Each row is followed by its class. Each block has new classes.
[ -1.0   3.3   7.7 -22.5   1.2  28.6 -19.7 -11.7   1.0  -8.0  13.6   0.3
  -6.0  -2.4   2.7   6.4  11.5 -31.6  -8.6  11.8   5.4   3.6  -6.5 -16.4
  -1.0 -16.6   5.5 -13.4 -17.0  -9.4   3.2 -32.3 -10.7   5.2  21.4  23.3
 -23.2  16.2  15.7   2.7   1.2   5.0] : (30)
[  3.4  11.7  -4.0 -24.9  -4.0  30.1 -41.9 -38.3 -12.8  -4.1  -4.3  13.7
  -5.6  16.0   3.7   1.0 -14.1 -40.8 -37.4  -7.8  -0.4  -1.5 -11.8 -18.2
 -13.3  13.9   2.4  11.0  14.1 -30.7  -2.3   1.9  29.2  12.6  18.4 -23.3
 -15.0   5.7  15.5   4.9  -5.5   8.1] : (30)
[ -4.9  -6.0 -20.6  -1.1   1.8   1.5 -23.5  15.4 -11.1 -15.1 -14.7  14.3
 -22.2  47.6   7.8   0.9  -1.5 -33.8   0.6  -7.7  -9.3 -11.3  14.1 -27.4
  -9.9   1.0  16.1 -14.8 -11.9 -15.5   1.5  -1.8 -17.7  11.7   6.6 -16.9
   5.7   0.5   9.7 -14.3  -2.3  -4.5] : (30)
[  8.0  -8.8  27.8  -3.8  24.9 -14.7  15.0  -9.9   4.7 -18.8 -18.7  13.9
  -0.1  -2.1   5.3 -13.1  -5.7 -61.1  -1.7  -4.6  10.5 -27.1  -3.2  -6.9
  17.2 -16.8  12.1 -14.9 -15.2   4.7 -11.6 -21.7 -31.6  41.9 -22.1  45.0
  -4.7  42.3   0.2   9.3   7.4 -22.9] : (31)
[ 10.9  14.2   6.9 -29.0   4.1   2.8 -27.3 -23.5 -20.1  -2.1 -13.7   5.5
 -20.0  -6.2   4.2  -0.8   5.0 -55.2 -21.8 -10.7   0.0   6.3 -13.1 -12.0
  12.2   3.1  -2.1   0.5  21.2 -11.3   5.4  -6.5 -19.3  14.3  43.7   8.2
   6.7   5.8  23.4  12.2  -2.5  -3.1] : (31)
[-15.7  10.3  -4.6  -4.1  -4.2   9.3  -6.5  30.6 -64.6 -18.0 -46.3  26.3
   1.0  -3.7  -8.3   6.9 -14.3  -3.4  -3.7  14.6   0.3   2.0  28.0 -29.1
  -2.5  25.8 -13.6  22.4   2.2  -7.3  -2.6  16.5  16.7 -23.9  20.0 -65.7
  -3.3 -10.7  23.2 -20.7  -7.2  23.6] : (30)
[ -7.1  13.6 -10.9 -31.9   4.1   4.4 -36.4 -18.3 -35.0 -10.3 -16.8  16.0
  12.6   0.7   1.0   4.5   0.8 -23.0   2.4   8.2  14.3  -1.9 -17.6 -26.3
   5.4  14.0  25.4   8.1  -9.2 -26.3  12.2  17.0  -8.4  36.3   2.6   3.2
  -0.4  -5.4  16.0  -0.1 -14.0 -15.9] : (31)
[ -4.7  11.2  -9.3 -56.4 -12.6   1.3 -53.8 -29.1 -20.2  28.9 -12.7  13.6
  -0.9   1.4   6.7   7.7   1.3 -22.1 -23.0  -5.1  -1.2  17.2  -1.6 -13.4
  -6.0  23.9  -1.2   9.0  27.4 -30.8  20.3   3.4  11.5  13.2   7.7 -38.4
  -9.9 -22.3  -7.5   0.8  -5.3  16.3] : (30)
[  4.0  12.7   5.0  -8.3  -7.0   6.4 -38.1   2.0  11.3  -8.8  29.9 -14.3
 -33.8  13.4  -1.0   3.8  18.2 -11.6 -13.1 -32.2  -9.8  10.1 -14.9 -10.5
   0.6  18.6  -4.8 -20.8  23.4 -26.5   2.5  -6.4   1.0 -15.9  19.9 -10.5
   0.7  11.2  -7.2   7.8  10.9   8.9] : (30)
[-15.6  14.4   5.1 -20.5 -21.1 -13.4 -33.8  -9.4 -32.2  -1.8  -4.9  10.7
  -2.7   5.1  -3.6  -8.4   2.7   3.1  -2.3   5.7  -1.2  27.3  -9.7 -32.5
 -15.9  15.3   7.3   7.5  -1.1 -32.5  13.5   9.5   9.1 -18.0   6.0 -17.5
  -7.3   5.0   5.8 -12.6  -6.1   7.8] : (30)
[ -1.3 -16.7  -2.9 -17.4  10.4  29.1 -35.5  -4.8  21.7 -11.2  -2.8  -4.8
  -7.5  -6.2   8.4  -2.6  14.0 -53.4 -19.0   2.3  -1.4 -15.2 -16.7  11.6
   5.6 -13.3   6.8  -8.8  -7.5 -17.4   0.5 -21.7 -22.4  37.0  21.6  27.1
  19.9  23.1  24.8   7.4  -9.1 -14.7] : (31)
[ -8.5   8.6   2.8 -55.4  -3.9  10.2   2.9  47.2 -68.3 -23.5 -29.0  -2.5
  -8.5  -0.2  -3.0  -6.8  27.9 -20.9   0.2  21.7   1.2 -11.8  -4.0 -47.1
 -13.8  -2.7  16.6  10.8  -0.9  -7.2  27.4  17.6 -10.0  -7.4  11.8  -0.4
   9.1  27.0  31.7 -14.0  -4.9  -8.3] : (30)
[-13.8   7.4  -5.0  -1.2 -13.5   6.2 -36.8  16.7 -14.5 -13.3  22.7  -8.6
 -38.2   3.1  -1.9 -11.1   5.3  -7.2 -12.5 -10.6   2.0  18.9  30.7 -29.5
  -5.8   6.5   3.0   2.9  -5.8 -16.3 -45.7  -6.0  12.1 -26.9   8.1 -42.6
  11.2  16.6 -10.4  -3.1 -14.3  21.3] : (30)
